[128 = 0]
[128 103 133 130  96 157  87 118 133 123 139 255 137  94 147 119 105 138
 120 137 115 107 126 123 133 125 200 129 196 132] -> 15
[132 175 127 118  58 136 139 110 151 126 156  79 139 102 139 124 114 117
 130 134  92 142 136 133 149 134 160 126 106 115] -> 0
[122 124 133 120  73 106  96 114 133 121 139 125 127 130 142 125 107 149
 125 136 114 108 138 126 130 129 156 134 221 122] -> 17
[137 132 134 125 107 132 125 113 138 122 141 161 123 127 130 136 107 115
 129 138 113 137 128 131 136 131 159 132 187 117] -> 15
[108 150 124 126 151 170 136 135 122 113 124 166 133 109 130 118 143 113
 126 149  81 135 156 130 123 128 157 131  75 142] -> 12
[123 138 134 126 138 155 119 122 132 116 141 165 127 108 137 117 122 118
 131 146  95 124 146 127 126 127 170 137 150 134] -> 17
[103 104 134 126 133 125  87 128 126 118 134 134 134 114 146  94 126 156
 118 137 115  71 158 116 112 116 160 144 226 148] -> 20
[124 107 119 132 252 113 129 136 127 119 116 108 124 157  84 119 135 110
  97 121 164 109 113 135 113 114 138 135 205 149] -> 20
[148 172 131 132 187 186 155 127 133 121 138 156 123 100 109 133 137  87
 139 142  96 172 129 137 135 136 159 129  18 125] -> 20
[125 144 137 124 130 124 107 118 134 121 141  78 126 117 132 112 121 141
 133 138 109 107 149 125 125 126 152 143 173 130] -> 17
[130 132 127 132 172 162 148 134 125 123 127 179 125 122 119 130 136  99
 131 136 118 147 130 132 126 128 137 129 101 134] -> 15
[137 170 135 121  75 152 129 110 148 123 159 112 134  93 143 121 114 118
 142 142  80 144 144 130 145 135 172 132 109 116] -> 0
[107 142 131 122 137 109 130 135 115 119 120  32 118 149 132 117 143 139
 137 141 107 118 164 125 111 127  88 140 126 134] -> 12
[107 146 132 121 129 108 118 133 114 119 120  34 120 145 132 118 142 147
 137 143  99 112 166 125 110 128  95 141 122 134] -> 12
[141 129 138 131 155 158 109 121 129 119 137 198 119 107 124 130 116 117
 131 142 113 135 129 130 127 132 178 135 155 126] -> 17
[ 98 150 124 116 109  89 126 132 118 130 117  13 124 155 131 120 140 146
 125 138 105 112 162 129 115 127  88 136 137 133] -> 12
[148 187 136 127 220 153 147 117 146 119 154  25 120 110  96 116 133  93
 138 141 101 149 138 137 132 130 153 145  94 125] -> 20
[114 146 117 114 107  68 131 120 125 116 118  33 116 181 108 150 116 128
 108 133 118 141 130 142 128 135 101 128 191 118] -> 15
[119 117 127 129 194 143 128 129 128 111 128 174 122 136 112 121 123 101
 114 141 120 124 129 133 118 121 159 137 201 142] -> 20
[135 136 135 128 130 146 101 117 129 114 138 203 121 114 126 135 111 124
 126 146 105 129 133 131 129 132 186 136 170 124] -> 17
[117 112 124 122  69 114 100 120 112 111 111 242 116 156 131 162 103 132
 111 145 111 146 126 136 127 139 145 123 213 120] -> 12
[131 137 135 126 141 143  90 115 126 111 131 200 118 122 117 135 110 123
 118 153 100 129 137 134 127 133 199 139 193 127] -> 17
[119 145 131 122  56 132 113 122 120 120 127 166 125 125 148 142 120 138
 136 144  91 142 146 129 132 139 139 127 111 118] -> 17
[145 131 137 135 204 168 122 125 127 119 134 195 115 114 108 129 125 104
 132 143 118 139 124 131 123 130 166 140 141 130] -> 17
[106 143 126 121 150 101 160 138 121 126 121   1 122 161 128 118 146 125
 136 130 120 124 153 127 113 125  61 134  95 137] -> 12
[112 108 125 126 140 127 144 134 122 122 123 125 124 151 129 126 131 116
 126 133 125 132 134 128 119 125 108 129 155 136] -> 17
[141 174 130 128 160 178 145 123 134 116 139 162 123 112 111 137 131  86
 134 147  88 172 133 139 136 137 168 129  49 123] -> 20
[127  89 139 128  16 118  92 121 113 130 122 254 117 141 164 154 104 156
 142 137 124 129 129 121 128 137 123 125 197 112] -> 0
[115 143 128 120 101 135 110 117 135 113 140 139 131 117 133 119 113 128
 119 145  89 119 149 130 130 128 179 134 179 130] -> 17
[102  79 120 129 123 152 100 135 117 112 113 255 135 126 140 124 119 125
 103 141 116 109 135 126 118 121 185 125 225 147] -> 0

[123 154 141 159 107 182 140 132  84 167 119 113 121 106 145 100 113 126
 141 108 115 137 146 132 113  59 105 118 158 109 119  24  75 123 203 115
  73 124  92 131 108 136 136 142  86 111 146 100 170 128  60  92  58 130
 111 119 251 132 131 114  92 238  94 131 122 129 219 114 139 122 208 116
 135   1 108 133 145 162 134 122  86 124 130 124 141 186 199 147  68  53
 129 173 125 161 162 126 106 129 118 140 127 131 120  79 139 118 116 133
 180 115 104 210 132 107 118 155 135  96  91 152 102 132] -> 0
[114 162 105 144  61  52 114 123 112 161 152 107 118 123 112  91 126 132
 118 121 129 124 124 141 111 108  54 109 128 126 143  69 109 140  88 131
 123 109  66 135 139 142 107 100 188 118 145 113  89  98 159 169 156 158
 114 134  94 130 118 129 104 138 115 131 133 131  82 113 129 155 137 100
 177  96 143 131 160 145 104 131 133 138 145 122 112 154 103 162  98 123
 131 144 112 133  87 137 160 130 121 144 142 113 137 155 164 138 128 129
  47 120   1 158 121 105 141 133 128 119 130 114 118 255] -> 9
[138 188 122 117 138 131 103 125 142 115 132 169 123 137 133 134 131 120
 121 124 134 135 123 133 122 136  83 131 123 136 132  70 108 130 139 106
 152 110 113 143 171 125  38 124 185 128 140 127  81  83 122 180 154 139
 150 124 136 126 124 101 112 105 153 131 128 135 154 138 118  95  97 158
  95  33 127 112 112 127 154 126  95 134 116 128 103 129 112 115 163  50
 131 126 135 126 141 129 134 133 140 129 163 106 132 133  97 123 131 130
 133 125 151 148 126 117 101 127 163 124 109 143 181   1] -> 19
[135 143 148 105 121 151 126 123  98 180 140 139 141 135  69 107 138 125
 118 138 123 135 112 132 145 126 194 133 124 103 146  47 118 128  64 122
 131 121 134 145 167 126  74 126 169 107 123 121  84 134 167 161 169  88
 129 138  71 129 110 119  65  96 137 126 114 115 188 133 126 128  91 105
 147  26 158 110 121 137 124 129  87 124 124 126 115  34 125  93 148 114
 130 160 128 138  58 129  99 147 134 126 138  96 125 150 103 135 131 127
 120 133  94 185 129 100 104 115 127 135 130 139 158 211] -> 16
[129 101 142 118 122 192 118 133 139 181 131  91 150 149 136 132 127 130
 132 135 134 121 134 112 144 130 203 149 118 137  97 231 186 136 150 130
  99 146 220 145  50 121 136 133 145 140 111 159 142 106 105 123 108 104
 100 140 104 124 129 153 134 113 138 124 124 123 144 121 138 109 113 156
  82 220 130 129  94 114 118 138 183 131 145 139 123 119 121 129 107 195
 126 129 146 139 163 142 103 111 130 136 100 151 136  72 135 110 129 125
 147 138 246 104 129 126 129 142 131 132 140 121 159 173] -> 7
[125  98 141 120 132 163 128 131 151 171 129  98 149 150 135 143 128 130
 132 136 136 121 131 110 149 133 205 158 117 133 101 255 202 139 146 130
 100 145 236 130  40 123 166 127 141 130 111 164 141 112 105 121  91  91
  99 136 101 125 130 168 113  83 135 121 126 123 136 125 140 112 115 168
  97 228 139 137 105 113 111 141 247 136 136 138 123 114 109 161 109 175
 126 123 142 144 173 143 108 118 128 134  95 156 135  83 129 111 129 123
 154 138 255  91 129 133 140 140 130 138 139 119 158 126] -> 6
[141 111 134 141  89  46 113 111  74  21 153 146 116 113 153 153 120 131
 133 137 118 123 120 129  60 165 122 125 131 128 126 148 174 126 142 134
 129 146  53 135 119 112  67 159  74 176 109 131 146 111 107 135 142 127
 144 127  35 124 128 115 200 108 127 132 138 142 138 121 110 115 113 117
 104 230 112 118 140 114 133 130 132 125 135 128 143 148 157  90 101 221
 125 108 123 122 147 139 127 131 125 104 134 123 128 122 140 143 124 127
 171 135 215 101 132 144 116 130 107 129 151 127 172  29] -> 14
[133 159 129 103 185 177 122 109 115 111 124 139 128 157 163 151 131 121
 135 131 138 130 143 135 129 162  38 121 136 130 118  93 103 131 145 128
 145 148 131 138 166 126  17 123 121 148 159 110 100 134 116 140 159 129
 115 139 215 134 141 121 160 142 134 129 131 127  80 138 129 127  85 115
 110 160 121 134  94 102 154 120  83 119 122 126 128 167 104 113 156  68
 123 121 151  90 103 119 134  88 135 112 163 104 140 138  97 133 129 138
 139 118 154 117 126 130 126 119 161 122 123 139 156  81] -> 20
[129 143 126 102 191 202 117 117 124  84 125 132 127 165 147 168 137 122
 137 134 142 129 138 139 122 180  54 126 132 131 119 135 107 131 138 138
 149 146 159 135 169 120  84 123  97 133 156 123  99 136 122 129 169 130
 120 142 173 133 140 138 155 123 142 127 131 123  68 146 128 127  85 118
 114 189 128 136  95 107 154 118  99 116 121 126 129 158  67 113 178  67
 123 107 141 105 105 116 131  87 139 114 161 117 142 142 109 130 132 138
 132 123 122 109 126 151 123 114 158 130 132 134 153  97] -> 20
[111 158  96 147  77  66 124 139 141 159 151 110 119 128 100  84 128 131
 117 118 132 122 121 140  95 118  49 106 121 134 144  97 117 138  83 133
 133 114 105 134 127 140 171  93 189 111 141 132  86  98 172 151 134 164
 117 123 100 128 111 133 104  98 129 128 133 136  82 119 130 154 123 101
 146 176 138 137 138 142 100 132 166 139 134 124 115 104  82 191 102 100
 131 131 106 123 101 133 171 115 124 150 133 125 136 168 178 132 131 130
  52 124   1 138 122 126 153 129 119 125 133 106 109 255] -> 8
